Below is a small trained network, with its code and all its weights. Each question gives an input and a target symbol and asks what happens when units are switched off, that is, made to give their printed mean instead of their output.

import numpy as np


def w(rows, s, z=0):
    codes = np.array(rows[::2]) - 128.0
    scale = np.full(codes.shape[1], s)
    scale[-1] = z or s
    return codes * scale


def f(y):
    return y / 2 * (1 + np.tanh(0.7978845608 * (y + 0.044715 * y**3)))


def softmax(a):
    e = np.exp(a - a.max(-1, keepdims=True))
    return e / e.sum(-1, keepdims=True)


def log_softmax(a):
    a = a - a.max(-1, keepdims=True)
    return a - np.log(np.exp(a).sum(-1, keepdims=True))


def net(x, mask):
    ids = ['αδηθλξπστψ'.index(c) for c in x.split()]
    T = len(ids)
    res = E[ids] + P[:T]
    u = 0
    for l in range(3):
        r = res
        for j in range(3):
            rows = slice(2 * j, 2 * j + 2)
            q, k, v = (r @ M[l][rows].T for M in (Q, K, V))
            z = softmax(np.where(np.tri(T) > 0, q @ k.T / 2**0.5, -1e9)) @ v
            o = O[l][rows]
            res = res + np.where(mask[u + j], z, o[:, -1]) @ o[:, :-1]
        u += 3
        y = f(res @ A[l][:, :-1].T + A[l][:, -1])
        res = res + np.where(mask[u : u + 8], y, B[l][:, -1]) @ B[l][:, :-1]
        u += 8
    return log_softmax(res[-1] @ U[:, :-1].T + U[:, -1])


Q, K, V, O, A, B = {}, {}, {}, {}, {}, {}
E = w([
[114,3,161,89,74],'α',
[97,141,146,144,201],'δ',
[36,132,180,70,62],'η',
[61,117,136,169,97],'θ',
[142,75,88,124,115],'λ',
[186,105,86,157,137],'ξ',
[108,104,154,187,87],'π',
[105,134,102,38,187],'σ',
[184,87,225,102,133],'τ',
[105,150,184,162,120],'ψ',
],0.016)
P = w([
[202,167,179,68,64],'0',
[89,125,110,96,242],'1',
[149,204,66,83,22],'2',
[241,153,200,147,70],'3',
[50,95,86,198,149],'4',
[163,225,77,47,83],'5',
[253,163,205,167,83],'6',
],0.0071)
Q[0] = w([
[207,100,145,25,171],'0.h0',
[99,60,23,191,124],'0.h0',
[165,61,53,23,93],'0.h1',
[87,160,55,255,126],'0.h1',
[179,94,176,157,87],'0.h2',
[65,106,116,92,128],'0.h2',
],0.0079)
K[0] = w([
[74,127,64,50,112],'0.h0',
[223,156,58,190,137],'0.h0',
[194,125,2,5,121],'0.h1',
[80,26,69,181,78],'0.h1',
[215,96,119,165,63],'0.h2',
[94,163,175,97,98],'0.h2',
],0.008)
V[0] = w([
[79,153,82,29,109],'0.h0',
[175,195,78,208,194],'0.h0',
[31,60,255,108,125],'0.h1',
[86,91,171,32,113],'0.h1',
[201,144,130,225,190],'0.h2',
[146,118,229,90,92],'0.h2',
],0.0046)
O[0] = w([
[90,200,93,127,156,137],'0.h0',
[208,167,213,253,163,18],'0.h0',
[150,183,159,194,114,221],'0.h1',
[68,188,179,133,58,197],'0.h1',
[143,115,54,79,120,86],'0.h2',
[75,72,181,134,35,253],'0.h2',
],0.0044,0.0038)
A[0] = w([
[138,180,143,106,104,75],'0.n0',
[68,193,121,154,155,35],'0.n1',
[77,106,139,158,112,198],'0.n2',
[122,90,4,97,139,4],'0.n3',
[79,156,141,187,154,181],'0.n4',
[161,91,132,133,111,25],'0.n5',
[78,73,186,80,161,65],'0.n6',
[102,177,35,155,182,119],'0.n7',
],0.011,0.0034)
B[0] = w([
[120,140,167,151,78,172],'0.n0',
[253,21,118,81,13,139],'0.n1',
[67,105,62,140,144,255],'0.n2',
[41,85,239,159,119,146],'0.n3',
[95,14,129,55,162,179],'0.n4',
[234,55,164,192,167,135],'0.n5',
[86,64,54,242,135,249],'0.n6',
[132,148,228,150,22,138],'0.n7',
],0.007,0.0033)
Q[1] = w([
[70,207,3,119,59],'1.h0',
[129,142,32,145,219],'1.h0',
[125,119,79,151,222],'1.h1',
[196,44,80,178,90],'1.h1',
[212,107,113,100,156],'1.h2',
[123,118,153,158,214],'1.h2',
],0.0059)
K[1] = w([
[53,125,61,151,78],'1.h0',
[192,178,1,175,151],'1.h0',
[76,155,140,78,73],'1.h1',
[144,148,150,137,92],'1.h1',
[179,165,83,209,160],'1.h2',
[129,207,171,85,90],'1.h2',
],0.0082)
V[1] = w([
[121,102,98,86,32],'1.h0',
[145,188,185,85,94],'1.h0',
[89,208,138,103,25],'1.h1',
[175,247,226,147,129],'1.h1',
[52,120,253,67,84],'1.h2',
[152,163,170,79,174],'1.h2',
],0.0075)
O[1] = w([
[181,193,59,89,40,205],'1.h0',
[77,177,82,249,16,141],'1.h0',
[185,139,118,228,159,153],'1.h1',
[183,157,64,225,102,81],'1.h1',
[79,133,191,58,189,254],'1.h2',
[73,253,104,178,111,74],'1.h2',
],0.0047,0.0079)
A[1] = w([
[78,161,77,29,107,254],'1.n0',
[234,111,80,53,38,106],'1.n1',
[79,112,2,55,200,135],'1.n2',
[213,111,205,162,72,21],'1.n3',
[116,210,113,214,216,141],'1.n4',
[181,195,28,55,99,161],'1.n5',
[119,125,38,131,89,232],'1.n6',
[136,160,254,151,77,66],'1.n7',
],0.0084,0.0055)
B[1] = w([
[144,117,195,217,142,255],'1.n0',
[175,64,119,57,137,174],'1.n1',
[135,216,146,79,119,168],'1.n2',
[203,103,36,23,134,164],'1.n3',
[118,17,85,97,172,121],'1.n4',
[227,212,66,87,81,148],'1.n5',
[250,118,220,182,193,169],'1.n6',
[85,180,119,1,74,190],'1.n7',
],0.009,0.0082)
Q[2] = w([
[39,47,202,26,112],'2.h0',
[137,59,78,175,132],'2.h0',
[97,202,17,42,199],'2.h1',
[167,229,134,80,197],'2.h1',
[241,173,176,168,71],'2.h2',
[179,131,2,152,108],'2.h2',
],0.0071)
K[2] = w([
[1,152,168,246,213],'2.h0',
[83,127,160,100,97],'2.h0',
[188,232,94,75,134],'2.h1',
[186,170,175,81,188],'2.h1',
[175,57,81,206,160],'2.h2',
[195,161,99,123,129],'2.h2',
],0.0097)
V[2] = w([
[176,145,149,140,180],'2.h0',
[152,212,105,73,106],'2.h0',
[67,102,177,186,128],'2.h1',
[172,166,186,72,254],'2.h1',
[167,71,170,157,95],'2.h2',
[116,106,66,181,117],'2.h2',
],0.0055)
O[2] = w([
[154,152,69,57,160,122],'2.h0',
[138,153,66,90,205,39],'2.h0',
[159,109,211,154,73,198],'2.h1',
[83,226,32,240,154,176],'2.h1',
[136,33,247,152,193,254],'2.h2',
[109,41,98,4,193,1],'2.h2',
],0.0043,0.0036)
A[2] = w([
[161,156,33,67,205,3],'2.n0',
[78,122,211,149,31,128],'2.n1',
[54,142,194,254,142,157],'2.n2',
[162,89,159,193,214,153],'2.n3',
[5,162,117,191,132,103],'2.n4',
[210,173,92,143,95,159],'2.n5',
[103,101,136,56,97,38],'2.n6',
[54,220,165,110,89,60],'2.n7',
],0.009,0.0075)
B[2] = w([
[12,187,72,140,11,141],'2.n0',
[162,148,4,146,60,250],'2.n1',
[47,94,20,97,182,231],'2.n2',
[7,169,247,162,183,179],'2.n3',
[172,21,207,99,136,147],'2.n4',
[148,165,89,69,254,162],'2.n5',
[72,130,155,17,146,151],'2.n6',
[29,230,236,43,139,155],'2.n7',
],0.0071,0.015)
U = w([
[28,95,176,124,254,112],'α',
[121,25,27,186,138,156],'δ',
[201,109,176,137,221,226],'η',
[155,35,236,153,66,132],'θ',
[94,225,218,171,117,130],'λ',
[230,128,104,203,65,239],'ξ',
[114,218,167,165,228,77],'π',
[136,149,46,143,194,83],'σ',
[92,150,47,160,77,3],'τ',
[112,90,146,41,177,24],'ψ',
],0.0074,0.0068)

Each question gives the input, a string of symbols that net reads in full, and the target symbol t.
The units are the heads (2 rows each of Q, K, V and O) and the neurons (one row each of A and B). Each row of codes is followed by its name. A weight is (code - 128) times the scale printed after its matrix; where a second scale follows, it is the last column's (O, A, B and U).
mask holds one flag per unit, layer by layer, with each layer's heads first. A switched-off unit (its flag False) gives its mean, the last column of its rows in O or B, instead of its output. The means were averaged over made-up inputs and are rounded, as every weight is.
A unit's drop is (log p(t) with every unit on - log p(t) with that unit switched off) / (log p(t) with every unit on - log p(t) with every unit switched off).
The circuit of an input: a set's keep is (log p(t) with only the set's units on - log p(t) with every unit switched off) / (log p(t) with every unit on - log p(t) with every unit switched off). Starting from the 12 units with the biggest drops (on a tie, the unit counted first), units are removed one at a time, each time the one whose removal leaves the highest keep (on an exact tie, the one counted first), for as long as the keep stays at least 0.8.
circuit, biggest first: the units of the circuit, biggest drop first
top k neurons: the k neurons with the biggest drops, biggest first
top k neurons in layer l: the k neurons of layer l with the biggest drops, biggest first
input σ δ η, target ξ: top 3 neurons => 0.n1, 1.n0, 1.n6
input δ δ σ λ ξ, target α: top 2 neurons in layer 0 => 0.n0, 0.n1
input τ α η η ξ, target α: circuit, biggest first => 2.n3, 1.n7, 2.n1
input η η ξ, target η: top 2 neurons => 0.n3, 1.n7
input η λ λ η σ ξ θ, target δ: top 3 neurons => 2.n2, 2.n1, 0.n4
input ψ η θ τ τ α, target θ: top 2 neurons => 1.n1, 1.n6
input σ τ ψ σ η τ, target ξ: top 2 neurons => 2.n3, 0.n6
input σ ξ τ θ α, target α: circuit, biggest first => 1.n6, 2.n3, 0.n6, 1.n7
input τ ψ ψ, target τ: top 4 neurons in layer 2 => 2.n1, 2.n2, 2.n3, 2.n7
input τ η τ, target ξ: top 2 neurons => 2.n3, 2.n2
input τ α δ, target θ: top 3 neurons => 0.n1, 0.n6, 0.n7
input σ τ η ξ α, target α: circuit, biggest first => 2.n3, 1.n6, 0.n6, 1.n7
input ψ λ ξ δ, target α: circuit, biggest first => 2.n1, 1.h0, 2.n3
input α λ τ, target θ: top 2 neurons => 0.n6, 2.n2
input α α ψ λ π θ, target θ: top 3 neurons => 0.n6, 0.n1, 1.n0
input τ τ ψ η ψ, target δ: top 3 neurons => 2.n1, 0.n1, 2.n2
input ψ θ ψ α τ α, target θ: top 2 neurons => 1.n1, 2.n2
input ψ δ θ, target π: top 2 neurons in layer 0 => 0.n3, 0.n2
input τ λ τ, target ψ: top 3 neurons in layer 0 => 0.n2, 0.n4, 0.n6
input τ λ ψ δ λ η, target ξ: top 3 neurons in layer 0 => 0.n1, 0.n0, 0.n3
input λ ψ α η, target τ: top 2 neurons in layer 2 => 2.n1, 2.n2
input ψ τ τ η σ τ, target λ: top neuron => 1.n7
input τ τ η ψ α ψ, target θ: top 2 neurons in layer 1 => 1.n1, 1.n7
input η ψ ψ, target ξ: top 2 neurons in layer 2 => 2.n1, 2.n3
input ψ α τ τ π, target α: top neuron => 0.n2
input θ τ δ ξ, target σ: top 2 neurons in layer 2 => 2.n0, 2.n5
